Small tables with named rows and columns. After each table, cells are looked up by row and column.

gof:
	ropu	mufon	gug	fofavud	mumodad	pofora	nilebe
las	10762	8158	11308	10762	10762	6904	7237
riba	2059	-34162	25800	36141	-17735	11280	-9685
fip	10288	9739	7936	10543	12797	10075	10240
gukodel	10762	15339	1396	17867	6450	6755	10762
zutap	10376	10983	7527	12025	8308	9035	8868
bibote	11331	-53482	10762	14455	31514	10762	14407
sav	8182	10762	-14751	73431	6541	47975	10762
bikad	7036	16895	1033	20438	10762	5069	4871
niz	11940	19651	6909	31038	19463	17630	36413
zek	6362	18859	-2027	10762	6186	10762	4928
lam	8089	22408	17025	13155	10762	17577	14937
fenoz	8289	15277	2295	17890	10762	7735	6306
motesiz	11537	-46802	33210	24754	-14295	-30546	-27197
zan	14398	10762	3313	24625	19361	8751	27218

What is the gug of bikad in gof?
1033
What is the mufon of fenoz in gof?
15277
What is the pofora of zan in gof?
8751
What is the fofavud of zek in gof?
10762
What is the pofora of fenoz in gof?
7735
What is the mufon of zek in gof?
18859

mupe =
,zolid,zad,larudis,fibeli,lasi,dar
ritosib,-8,-13,25,11,-14,3
lile,51,-60,-10,2,18,-25
novu,-15,41,-15,-10,-45,-17
zifuv,-23,24,-8,24,-71,-31
luv,2,-37,69,-26,-23,-24
tikika,3,-25,-2,-4,-3,-9
nomoz,36,-26,-43,-10,34,-36
zusami,-3,-6,65,-30,-27,-29

What is the larudis of ritosib in mupe?
25
What is the zad of zusami in mupe?
-6
What is the lasi of zusami in mupe?
-27
What is the larudis of nomoz in mupe?
-43
What is the dar of ritosib in mupe?
3
What is the fibeli of ritosib in mupe?
11
What is the larudis of tikika in mupe?
-2
What is the zad of ritosib in mupe?
-13
What is the zad of zifuv in mupe?
24
What is the lasi of nomoz in mupe?
34
What is the zolid of novu in mupe?
-15
What is the zolid of zifuv in mupe?
-23
What is the fibeli of zusami in mupe?
-30
What is the dar of zifuv in mupe?
-31
What is the lasi of ritosib in mupe?
-14
What is the fibeli of luv in mupe?
-26
What is the dar of novu in mupe?
-17
What is the larudis of zifuv in mupe?
-8
What is the dar of nomoz in mupe?
-36
What is the larudis of luv in mupe?
69

gur:
columns: fuzilol, fafomu, zez, mezevut, tume, davarid, tasun, lani, dul, vor
misipur: [47455, 45529, 40231, 39841, 39772, 56256, 2634, 24197, 46910, 41337]
litabi: [36489, 29252, 59008, 43732, 50089, 52090, 21404, 44284, 41866, 55478]
runogoz: [37338, 40151, 37090, 39615, 44776, 55276, 39433, 45159, 35438, 20782]
siziruk: [46708, 26527, 41320, 47236, 53228, 34870, 63929, 32216, 37869, 46826]
rog: [48205, 42420, 41135, 44310, 47342, 33097, 20416, 60209, 51461, 4518]
nilopa: [50031, 38287, 26198, 37897, 48591, 17216, 40783, 46208, 40043, 43326]
beg: [40342, 39669, 25106, 29229, 26187, 3393, 46752, 41429, 50003, 22058]
potiv: [31748, 38521, 39035, 21023, 28474, 47947, 1144, 38363, 46863, 44329]
buvu: [43883, 34588, 34583, 43847, 52994, 69245, 80178, 38202, 25608, 59738]

potiv, lani: 38363
misipur, fafomu: 45529
litabi, tume: 50089
buvu, tasun: 80178
nilopa, mezevut: 37897
runogoz, zez: 37090
beg, vor: 22058
runogoz, tume: 44776
litabi, dul: 41866
rog, fafomu: 42420
Which row has the largest tume? siziruk

